Here is a tiny trained network, its code and every weight. The questions are about switching its units off for an input and a class, where a switched-off unit gives its printed mean instead of its output.

import numpy as np


def w(rows, s, z=0):
    codes = np.array(rows[::2]) - 128.0
    scale = np.full(codes.shape[1], s)
    scale[-1] = z or s
    return codes * scale


def f(y):
    return y / 2 * (1 + np.tanh(0.7978845608 * (y + 0.044715 * y**3)))


def log_softmax(a):
    a = a - a.max(-1, keepdims=True)
    return a - np.log(np.exp(a).sum(-1, keepdims=True))


def net(x, mask):
    res = np.array(x, float).reshape(1, 8) / 4 @ E
    y = f(res @ A[0][:, :-1].T + A[0][:, -1])
    res = res + np.where(mask, y, B[0][:, -1]) @ B[0][:, :-1]
    return log_softmax(res[-1] @ U[:, :-1].T + U[:, -1])


A, B = {}, {}
E = w([
[88,74,117,145,171,66,146],'x0',
[179,241,51,59,84,171,104],'x1',
[92,130,78,158,118,109,117],'x2',
[135,70,138,254,145,178,27],'x3',
[150,135,181,49,155,101,173],'x4',
[162,139,159,144,147,187,115],'x5',
[188,128,185,149,147,187,88],'x6',
[59,175,158,117,2,113,132],'x7',
],0.0098)
A[0] = w([
[162,112,218,190,143,197,49,141],'neuron 1',
[130,114,149,157,119,160,123,73],'neuron 2',
[190,195,51,86,104,150,109,103],'neuron 3',
[120,167,120,116,138,138,126,72],'neuron 4',
[151,94,175,163,139,151,99,136],'neuron 5',
[151,66,197,119,225,128,167,123],'neuron 6',
[111,154,162,99,111,118,138,90],'neuron 7',
[68,89,44,159,96,42,139,73],'neuron 8',
[119,151,158,183,161,149,112,56],'neuron 9',
[169,69,184,68,218,124,157,99],'neuron 10',
[159,105,170,212,136,147,104,62],'neuron 11',
[124,99,155,162,135,167,86,24],'neuron 12',
[170,157,83,103,107,143,127,85],'neuron 13',
[177,168,76,131,144,146,101,64],'neuron 14',
[166,112,167,197,113,142,93,31],'neuron 15',
[179,227,18,67,127,179,110,128],'neuron 16',
[185,70,204,98,224,114,158,122],'neuron 17',
[96,140,117,125,133,130,122,64],'neuron 18',
[101,123,166,193,128,209,51,145],'neuron 19',
[25,70,21,171,89,64,155,83],'neuron 20',
[117,156,130,141,156,135,137,100],'neuron 21',
[133,201,174,57,42,92,188,77],'neuron 22',
[126,147,128,128,164,137,137,51],'neuron 23',
[92,124,131,138,145,138,155,35],'neuron 24',
[114,89,152,140,117,188,89,1],'neuron 25',
[201,149,60,126,122,163,130,96],'neuron 26',
[122,94,143,112,179,94,145,130],'neuron 27',
[140,147,173,181,129,224,54,149],'neuron 28',
[33,77,79,193,146,61,141,94],'neuron 29',
[135,145,124,155,152,154,189,53],'neuron 30',
[107,169,169,130,217,103,122,54],'neuron 31',
[161,93,201,101,203,63,197,98],'neuron 32',
[92,99,75,169,116,89,118,93],'neuron 33',
[117,194,135,20,2,81,199,98],'neuron 34',
[231,195,29,104,130,198,81,85],'neuron 35',
[142,90,200,206,134,184,85,112],'neuron 36',
],0.0092,0.0041)
B[0] = w([
[206,41,105,109,48,134,164,218],'neuron 1',
[153,142,133,131,110,112,136,140],'neuron 2',
[122,142,133,153,164,224,87,198],'neuron 3',
[125,129,136,115,136,155,118,133],'neuron 4',
[157,106,85,125,93,92,162,170],'neuron 5',
[168,116,51,144,173,54,170,197],'neuron 6',
[119,130,127,103,113,121,157,147],'neuron 7',
[53,154,229,167,122,66,95,189],'neuron 8',
[143,114,142,101,110,111,170,147],'neuron 9',
[119,136,15,142,207,113,153,194],'neuron 10',
[154,120,126,89,84,101,161,176],'neuron 11',
[137,131,129,119,96,118,158,155],'neuron 12',
[96,138,137,144,143,184,101,159],'neuron 13',
[160,110,141,170,156,166,124,161],'neuron 14',
[143,97,146,96,77,130,156,163],'neuron 15',
[123,107,141,144,186,255,48,228],'neuron 16',
[166,118,38,163,198,87,197,203],'neuron 17',
[122,135,151,129,141,135,124,125],'neuron 18',
[185,90,170,129,54,110,130,203],'neuron 19',
[80,157,243,164,143,55,71,207],'neuron 20',
[123,132,119,153,124,141,143,126],'neuron 21',
[47,186,91,33,62,192,178,214],'neuron 22',
[127,118,118,132,139,141,131,126],'neuron 23',
[133,141,115,125,140,121,94,125],'neuron 24',
[154,131,151,121,97,126,155,146],'neuron 25',
[134,124,109,176,160,176,78,171],'neuron 26',
[104,162,102,149,187,87,148,161],'neuron 27',
[195,79,148,131,63,161,115,209],'neuron 28',
[94,135,183,179,153,9,71,199],'neuron 29',
[147,128,101,135,133,141,111,126],'neuron 30',
[135,133,96,136,145,118,143,140],'neuron 31',
[132,162,52,126,196,116,178,196],'neuron 32',
[134,140,176,161,111,91,106,163],'neuron 33',
[35,217,159,22,104,203,207,248],'neuron 34',
[166,100,112,182,181,227,68,222],'neuron 35',
[199,62,116,76,46,89,178,200],'neuron 36',
],0.0072,0.015)
U = w([
[63,144,190,195,127,38,71,149],'0',
[150,129,96,167,167,231,38,69],'1',
[47,207,116,1,99,179,164,64],'2',
[143,125,32,149,228,77,168,67],'3',
[191,77,110,141,16,124,134,254],'4',
],0.0082,0.0011)

Each question gives the input, the list of numbers given to net, and the class t.
The units are the neurons (one row each of A and B). Each row of codes is followed by its name. A weight is (code - 128) times the scale printed after its matrix; where a second scale follows, it is the last column's (A, B and U).
mask holds one flag per neuron, in row order. A switched-off neuron (its flag False) gives its mean, the last column of its row in B, instead of its output. The means were averaged over made-up inputs and are rounded, as every weight is.
A unit's drop is (log p(t) with every unit on - log p(t) with that unit switched off) / (log p(t) with every unit on - log p(t) with every unit switched off).
The circuit of an input: a set's keep is (log p(t) with only the set's units on - log p(t) with every unit switched off) / (log p(t) with every unit on - log p(t) with every unit switched off). Starting from the 12 units with the biggest drops (on a tie, the unit counted first), units are removed one at a time, each time the one whose removal leaves the highest keep (on an exact tie, the one counted first), for as long as the keep stays at least 0.8.
units of the circuit, in order: the units of the circuit, biggest drop first
unit that matters most: the unit with the biggest drop
top k neurons: the k neurons with the biggest drops, biggest first
drop of u: that unit's drop, to one decimal
input [5,3,-3,4,-1,-5,2,1], class 0: unit that matters most	neuron 1
input [2,1,1,1,3,5,2,4], class 4: units of the circuit, in order	(neuron 34; neuron 16)
input [-5,8,-5,-7,-1,5,6,1], class 1: top 2 neurons	(neuron 35; neuron 16)
input [7,-6,-3,8,6,4,7,-3], class 4: top 3 neurons	(neuron 1; neuron 36; neuron 19)
input [5,-3,0,3,3,-2,8,-1], class 3: top 4 neurons	(neuron 17; neuron 6; neuron 10; neuron 32)
input [0,-8,6,1,0,3,-7,-6], class 0: top 3 neurons	(neuron 29; neuron 20; neuron 8)
input [8,-5,5,-6,5,-6,0,4], class 0: top 2 neurons	(neuron 29; neuron 20)
input [4,-5,1,1,-4,-6,6,-1], class 0: top 2 neurons	(neuron 29; neuron 20)
input [4,7,-5,5,-1,0,-8,3], class 1: top 2 neurons	(neuron 16; neuron 22)
input [1,1,-3,-7,8,0,6,-3], class 3: top 4 neurons	(neuron 17; neuron 10; neuron 6; neuron 32)
input [4,8,7,-5,-1,-8,-7,-8], class 1: top 2 neurons	(neuron 16; neuron 3)
input [6,-8,3,-7,0,6,-1,4], class 0: top 2 neurons	(neuron 20; neuron 29)
input [-1,6,3,-4,-4,2,8,5], class 1: top 2 neurons	(neuron 35; neuron 16)
input [3,-7,-8,-5,7,-3,-4,2], class 3: units of the circuit, in order	(neuron 17)
input [-2,5,8,0,-8,-7,7,8], class 1: drop of neuron 16	0.1
input [0,0,2,-6,-6,5,-1,-8], class 1: drop of neuron 16	0.2
